Below is a small trained network, with its code and all its weights. Each question gives an input and a class and asks what happens when units are switched off, that is, made to give their printed mean instead of their output.

import numpy as np


def w(rows, s, z=0):
    codes = np.array(rows[::2]) - 128.0
    scale = np.full(codes.shape[1], s)
    scale[-1] = z or s
    return codes * scale


def f(y):
    return y / 2 * (1 + np.tanh(0.7978845608 * (y + 0.044715 * y**3)))


def log_softmax(a):
    a = a - a.max(-1, keepdims=True)
    return a - np.log(np.exp(a).sum(-1, keepdims=True))


def net(x, mask):
    res = np.array(x, float).reshape(1, 5) / 4 @ E
    y = f(res @ A[0][:, :-1].T + A[0][:, -1])
    res = res + np.where(mask, y, B[0][:, -1]) @ B[0][:, :-1]
    return log_softmax(res[-1] @ U[:, :-1].T + U[:, -1])


A, B = {}, {}
E = w([
[19,148,30,114,154,163],'x0',
[127,162,114,185,103,64],'x1',
[87,171,174,144,166,182],'x2',
[206,71,158,255,114,177],'x3',
[96,150,139,63,36,192],'x4',
],0.0092)
A[0] = w([
[105,137,178,76,153,91,147],'N0',
[205,141,159,172,88,141,177],'N1',
[135,150,104,177,53,46,184],'N2',
[140,168,164,118,98,107,180],'N3',
[93,142,114,172,89,99,233],'N4',
[173,93,100,132,176,123,253],'N5',
[195,123,200,158,94,167,149],'N6',
[145,95,130,101,102,141,177],'N7',
[92,122,98,75,135,145,116],'N8',
[141,170,139,108,76,86,159],'N9',
[171,92,159,103,101,184,231],'N10',
[3,179,133,143,163,219,171],'N11',
[95,119,143,94,174,215,229],'N12',
[82,187,150,146,19,73,87],'N13',
[129,144,99,121,62,120,177],'N14',
[102,197,195,96,166,34,170],'N15',
[104,137,149,125,127,114,93],'N16',
[201,104,187,134,144,186,130],'N17',
[176,99,120,60,69,170,124],'N18',
[124,167,134,176,137,90,129],'N19',
[58,180,130,120,142,172,120],'N20',
[158,165,120,112,110,135,81],'N21',
[93,98,130,90,160,179,165],'N22',
[132,138,51,223,73,79,124],'N23',
],0.013,0.0032)
B[0] = w([
[170,113,129,96,151,171,178],'N0',
[71,97,224,126,122,74,227],'N1',
[108,61,74,118,122,51,196],'N2',
[147,131,129,105,76,127,163],'N3',
[103,114,99,101,100,64,164],'N4',
[145,97,93,185,171,182,194],'N5',
[130,125,253,180,96,106,234],'N6',
[90,120,133,122,108,160,153],'N7',
[124,175,108,125,79,168,178],'N8',
[164,116,92,104,72,127,164],'N9',
[72,147,181,166,113,185,199],'N10',
[123,243,142,109,200,18,250],'N11',
[109,183,128,183,156,134,207],'N12',
[185,160,51,175,32,85,173],'N13',
[106,134,104,115,77,109,154],'N14',
[243,97,163,61,182,149,219],'N15',
[148,147,131,119,124,119,131],'N16',
[133,158,204,218,104,93,221],'N17',
[56,153,134,97,76,185,180],'N18',
[124,93,131,60,158,133,163],'N19',
[141,199,142,155,131,48,198],'N20',
[131,146,133,118,101,123,130],'N21',
[97,177,111,160,134,175,178],'N22',
[31,59,104,63,189,85,200],'N23',
],0.021,0.012)
U = w([
[150,126,102,201,173,155,93],'0',
[126,251,130,115,183,95,164],'1',
[98,72,101,133,158,92,248],'2',
[98,172,143,108,104,163,57],'3',
[127,144,80,143,156,142,2],'4',
[194,117,155,68,141,133,121],'5',
[134,99,207,173,97,113,179],'6',
[156,113,108,119,67,99,27],'7',
],0.013,0.0025)

Each question gives the input, the list of numbers given to net, and the class t.
The units are the neurons (one row each of A and B). Each row of codes is followed by its name. A weight is (code - 128) times the scale printed after its matrix; where a second scale follows, it is the last column's (A, B and U).
mask holds one flag per neuron, in row order. A switched-off neuron (its flag False) gives its mean, the last column of its row in B, instead of its output. The means were averaged over made-up inputs and are rounded, as every weight is.
A unit's drop is (log p(t) with every unit on - log p(t) with that unit switched off) / (log p(t) with every unit on - log p(t) with every unit switched off).
The circuit of an input: a set's keep is (log p(t) with only the set's units on - log p(t) with every unit switched off) / (log p(t) with every unit on - log p(t) with every unit switched off). Starting from the 12 units with the biggest drops (on a tie, the unit counted first), units are removed one at a time, each time the one whose removal leaves the highest keep (on an exact tie, the one counted first), for as long as the keep stays at least 0.8.
units of the circuit, in order: the units of the circuit, biggest drop first
top k neurons: the k neurons with the biggest drops, biggest first
drop of u: that unit's drop, to one decimal
input [1,8,-8,-2,2], class 7: units of the circuit, in order	[N13]
input [2,8,-2,4,6], class 2: top 2 neurons	[N23; N2]
input [0,1,5,2,-6], class 6: top 3 neurons	[N11; N2; N23]
input [2,-3,-7,-7,5], class 3: top 2 neurons	[N18; N11]
input [0,0,2,1,-3], class 0: top 3 neurons	[N11; N6; N1]
input [0,8,4,-3,7], class 7: top 2 neurons	[N13; N9]
input [7,7,-3,-2,-1], class 2: top 2 neurons	[N23; N2]
input [-6,8,5,-3,-6], class 5: drop of N15	0.3
input [-1,5,-7,-1,2], class 7: drop of N13	0.5
input [-6,6,8,-7,5], class 5: drop of N15	0.6
input [-3,1,-2,-5,-1], class 5: drop of N2	0.0
